Below is a small trained network, with its code and all its weights. Each question gives an input and a class and asks what happens when units are switched off, that is, made to give their printed mean instead of their output.

import numpy as np


def w(rows, s, z=0):
    codes = np.array(rows[::2]) - 128.0
    scale = np.full(codes.shape[1], s)
    scale[-1] = z or s
    return codes * scale


def f(y):
    return np.maximum(y, 0)


def log_softmax(a):
    a = a - a.max(-1, keepdims=True)
    return a - np.log(np.exp(a).sum(-1, keepdims=True))


def net(x, mask):
    res = np.array(x, float).reshape(1, 5) / 4 @ E
    y = f(res @ A[0][:, :-1].T + A[0][:, -1])
    res = res + np.where(mask, y, B[0][:, -1]) @ B[0][:, :-1]
    return log_softmax(res[-1] @ U[:, :-1].T + U[:, -1])


A, B = {}, {}
E = w([
[184,86,126,78],'x0',
[5,88,127,184],'x1',
[180,127,98,246],'x2',
[130,40,93,146],'x3',
[167,65,231,139],'x4',
],0.014)
A[0] = w([
[170,190,200,123,254],'neuron 0',
[97,122,139,102,157],'neuron 1',
[176,36,160,123,216],'neuron 2',
[151,160,7,125,154],'neuron 3',
[97,81,140,111,190],'neuron 4',
[115,107,78,104,200],'neuron 5',
],0.016,0.0039)
B[0] = w([
[179,197,155,82,227],'neuron 0',
[82,118,151,62,171],'neuron 1',
[225,8,191,218,248],'neuron 2',
[155,115,28,108,236],'neuron 3',
[77,84,166,126,194],'neuron 4',
[99,96,85,96,178],'neuron 5',
],0.012,0.016)
U = w([
[180,88,4,106,183],'0',
[170,130,110,228,3],'1',
[28,80,182,145,58],'2',
[57,159,89,220,235],'3',
[177,32,207,196,57],'4',
[183,190,198,79,245],'5',
],0.013,0.0022)

Each question gives the input, the list of numbers given to net, and the class t.
The units are the neurons (one row each of A and B). Each row of codes is followed by its name. A weight is (code - 128) times the scale printed after its matrix; where a second scale follows, it is the last column's (A, B and U).
mask holds one flag per neuron, in row order. A switched-off neuron (its flag False) gives its mean, the last column of its row in B, instead of its output. The means were averaged over made-up inputs and are rounded, as every weight is.
A unit's drop is (log p(t) with every unit on - log p(t) with that unit switched off) / (log p(t) with every unit on - log p(t) with every unit switched off).
The circuit of an input: a set's keep is (log p(t) with only the set's units on - log p(t) with every unit switched off) / (log p(t) with every unit on - log p(t) with every unit switched off). Starting from all 6 units, units are removed one at a time, each time the one whose removal leaves the highest keep (on an exact tie, the one counted first), for as long as the keep stays at least 0.8.
circuit, biggest first: the units of the circuit, biggest drop first
k most important neurons: the k neurons with the biggest drops, biggest first
drop when u is switched off: that unit's drop, to one decimal
input [3,3,-5,-5,-4], class 2: circuit, biggest first => (neuron 0; neuron 3)
input [-4,6,8,1,0], class 3: circuit, biggest first => (neuron 2)
input [-7,-5,7,3,-1], class 0: 2 most important neurons => (neuron 3; neuron 2)
input [0,1,-8,0,3], class 2: circuit, biggest first => (neuron 1; neuron 4)
input [-8,-2,5,-2,2], class 5: circuit, biggest first => (neuron 2; neuron 0)
input [1,8,1,-6,-7], class 0: 2 most important neurons => (neuron 3; neuron 4)
input [6,-1,-5,4,-2], class 4: 2 most important neurons => (neuron 2; neuron 3)
input [-6,6,1,7,-6], class 0: 2 most important neurons => (neuron 3; neuron 5)
input [0,-7,6,-2,3], class 5: 2 most important neurons => (neuron 0; neuron 4)
input [-2,5,-3,-3,6], class 2: circuit, biggest first => (neuron 2; neuron 1)
input [-4,-8,7,7,0], class 0: 2 most important neurons => (neuron 3; neuron 4)
input [-4,5,-1,-8,2], class 5: circuit, biggest first => (neuron 0; neuron 2)
input [-2,2,0,-4,-3], class 3: 2 most important neurons => (neuron 2; neuron 0)
input [-4,-3,-8,6,-1], class 2: most important neuron => (neuron 3)
input [0,3,0,5,-1], class 2: 2 most important neurons => (neuron 2; neuron 3)
input [-7,2,-4,-2,7], class 2: 2 most important neurons => (neuron 2; neuron 4)
input [-5,-4,8,0,-4], class 0: drop when neuron 2 is switched off => 0.0
input [-4,5,3,1,-1], class 3: drop when neuron 2 is switched off => 1.3
input [0,4,-5,-6,-5], class 2: drop when neuron 1 is switched off => 0.7
input [3,6,-2,-8,4], class 5: circuit, biggest first => (neuron 2)
